[[140 136 128 105 138 124 133 111]
 [115 141 108 130 116 108 113 135]
 [117 145 113 119 140 106 109 123]
 [140 120 141 135 120 135 135 127]
 [147 129 130 125 129 117 122 124]
 [146 118 142 126 131 137 145 118]
 [113 146 118 122 149 107 111 125]
 [119 113 116 148 115 140 140 143]
 [153 123 144 134 126 138 139 122]
 [125 131 113 131 129 109 109 137]
 [127 143 111 117 129 108 106 117]]
|
[[127 125 153 119 113 146 147 140 117 115 140]
 [143 131 123 113 146 118 129 120 145 141 136]
 [111 113 144 116 118 142 130 141 113 108 128]
 [117 131 134 148 122 126 125 135 119 130 105]
 [129 129 126 115 149 131 129 120 140 116 138]
 [108 109 138 140 107 137 117 135 106 108 124]
 [106 109 139 140 111 145 122 135 109 113 133]
 [117 137 122 143 125 118 124 127 123 135 111]]

[[124 148 128 115 138 157 110]
 [112 142 127 135 126 130 143]
 [115 133 134 118 126 120 143]
 [122 121 141 120 131 123 141]
 [130 116 139 114 129 128 131]
 [125 113 142 119 127 125 142]
 [129 115 142 127 126 125 143]]
|
[[129 125 130 122 115 112 124]
 [115 113 116 121 133 142 148]
 [142 142 139 141 134 127 128]
 [127 119 114 120 118 135 115]
 [126 127 129 131 126 126 138]
 [125 125 128 123 120 130 157]
 [143 142 131 141 143 143 110]]

[[150 142 108 134 118 107 110 127]
 [125 138 116 141 130 132 122 139]
 [122 113 133 113 120 124 130 114]
 [128 142 115 144 130 133 120 141]
 [139 145 131 142 138 129 124 140]
 [118 118 116 117 107 121 122 113]
 [130 145 114 148 136 135 125 147]
 [112 122 142 130 138 148 140 134]
 [139 136 111 132 120 115 114 128]
 [145 150 124 150 147 130 125 150]
 [122 123 137 124 131 131 131 126]
 [133 146 110 149 133 131 122 146]]
|
[[133 122 145 139 112 130 118 139 128 122 125 150]
 [146 123 150 136 122 145 118 145 142 113 138 142]
 [110 137 124 111 142 114 116 131 115 133 116 108]
 [149 124 150 132 130 148 117 142 144 113 141 134]
 [133 131 147 120 138 136 107 138 130 120 130 118]
 [131 131 130 115 148 135 121 129 133 124 132 107]
 [122 131 125 114 140 125 122 124 120 130 122 110]
 [146 126 150 128 134 147 113 140 141 114 139 127]]

[[121 134 106 103 120 127 128 130 136 137 138]
 [110 135 124 121 105 109 129 132 127 138 138]
 [111 128 139 138 110 109 130 129 128 129 134]
 [135 114 131 130 139 137 117 115 120 113 119]
 [118 144 111 115 115 115 141 143 138 142 116]
 [124 137 123 122 120 122 133 135 131 139 136]
 [123 132 112 110 123 128 128 130 133 134 133]
 [123 129 130 127 121 126 124 128 120 130 132]]
|
[[123 123 124 118 135 111 110 121]
 [129 132 137 144 114 128 135 134]
 [130 112 123 111 131 139 124 106]
 [127 110 122 115 130 138 121 103]
 [121 123 120 115 139 110 105 120]
 [126 128 122 115 137 109 109 127]
 [124 128 133 141 117 130 129 128]
 [128 130 135 143 115 129 132 130]
 [120 133 131 138 120 128 127 136]
 [130 134 139 142 113 129 138 137]
 [132 133 136 116 119 134 138 138]]

[[107 135 119 143 126 127 123 109 132]
 [131 137 125 137 137 137 141 129 133]
 [139 142 122 106 146 150 148 135 117]
 [134 110 137 117 116 115 110 132 124]
 [133 155 141 111 140 128 148 128 141]
 [143 116 114 132 104 119 122 149 127]
 [141 141 122 149 134 135 125 131 140]]
|
[[141 143 133 134 139 131 107]
 [141 116 155 110 142 137 135]
 [122 114 141 137 122 125 119]
 [149 132 111 117 106 137 143]
 [134 104 140 116 146 137 126]
 [135 119 128 115 150 137 127]
 [125 122 148 110 148 141 123]
 [131 149 128 132 135 129 109]
 [140 127 141 124 117 133 132]]

[[126 129 138 129 125 126 139 126 134 127 132 134 126]
 [114 123 138 131 103 122 132 135 141 122 121 136 112]
 [131 135 126 131 114 116 129 123 123 123 132 123 121]
 [121 118 113 120 131 127 113 133 120 129 127 121 123]
 [134 124 135 123 156 141 136 123 137 131 122 138 145]
 [115 124 141 129 112 125 138 136 139 128 128 135 118]
 [139 131 111 123 143 129 116 121 112 128 131 117 137]]
|
[[139 115 134 121 131 114 126]
 [131 124 124 118 135 123 129]
 [111 141 135 113 126 138 138]
 [123 129 123 120 131 131 129]
 [143 112 156 131 114 103 125]
 [129 125 141 127 116 122 126]
 [116 138 136 113 129 132 139]
 [121 136 123 133 123 135 126]
 [112 139 137 120 123 141 134]
 [128 128 131 129 123 122 127]
 [131 128 122 127 132 121 132]
 [117 135 138 121 123 136 134]
 [137 118 145 123 121 112 126]]

[[130 135 119 110 148 121 121 122 104 146]
 [131 116 137 153 111 141 139 136 151 119]
 [122 132 141 131 135 106 123 109 101 142]
 [127 116 140 155 110 124 141 134 145 117]
 [133 142 129 113 109 111 103 110 137 127]
 [121 128 115 113 133 137 143 148 136 113]
 [132 134 144 137 108 108 108 104 126 135]
 [140 132 139 135 116 143 105 105 135 147]
 [124 144 117 105 134 122 111 119 113 128]]
|
[[124 140 132 121 133 127 122 131 130]
 [144 132 134 128 142 116 132 116 135]
 [117 139 144 115 129 140 141 137 119]
 [105 135 137 113 113 155 131 153 110]
 [134 116 108 133 109 110 135 111 148]
 [122 143 108 137 111 124 106 141 121]
 [111 105 108 143 103 141 123 139 121]
 [119 105 104 148 110 134 109 136 122]
 [113 135 126 136 137 145 101 151 104]
 [128 147 135 113 127 117 142 119 146]]
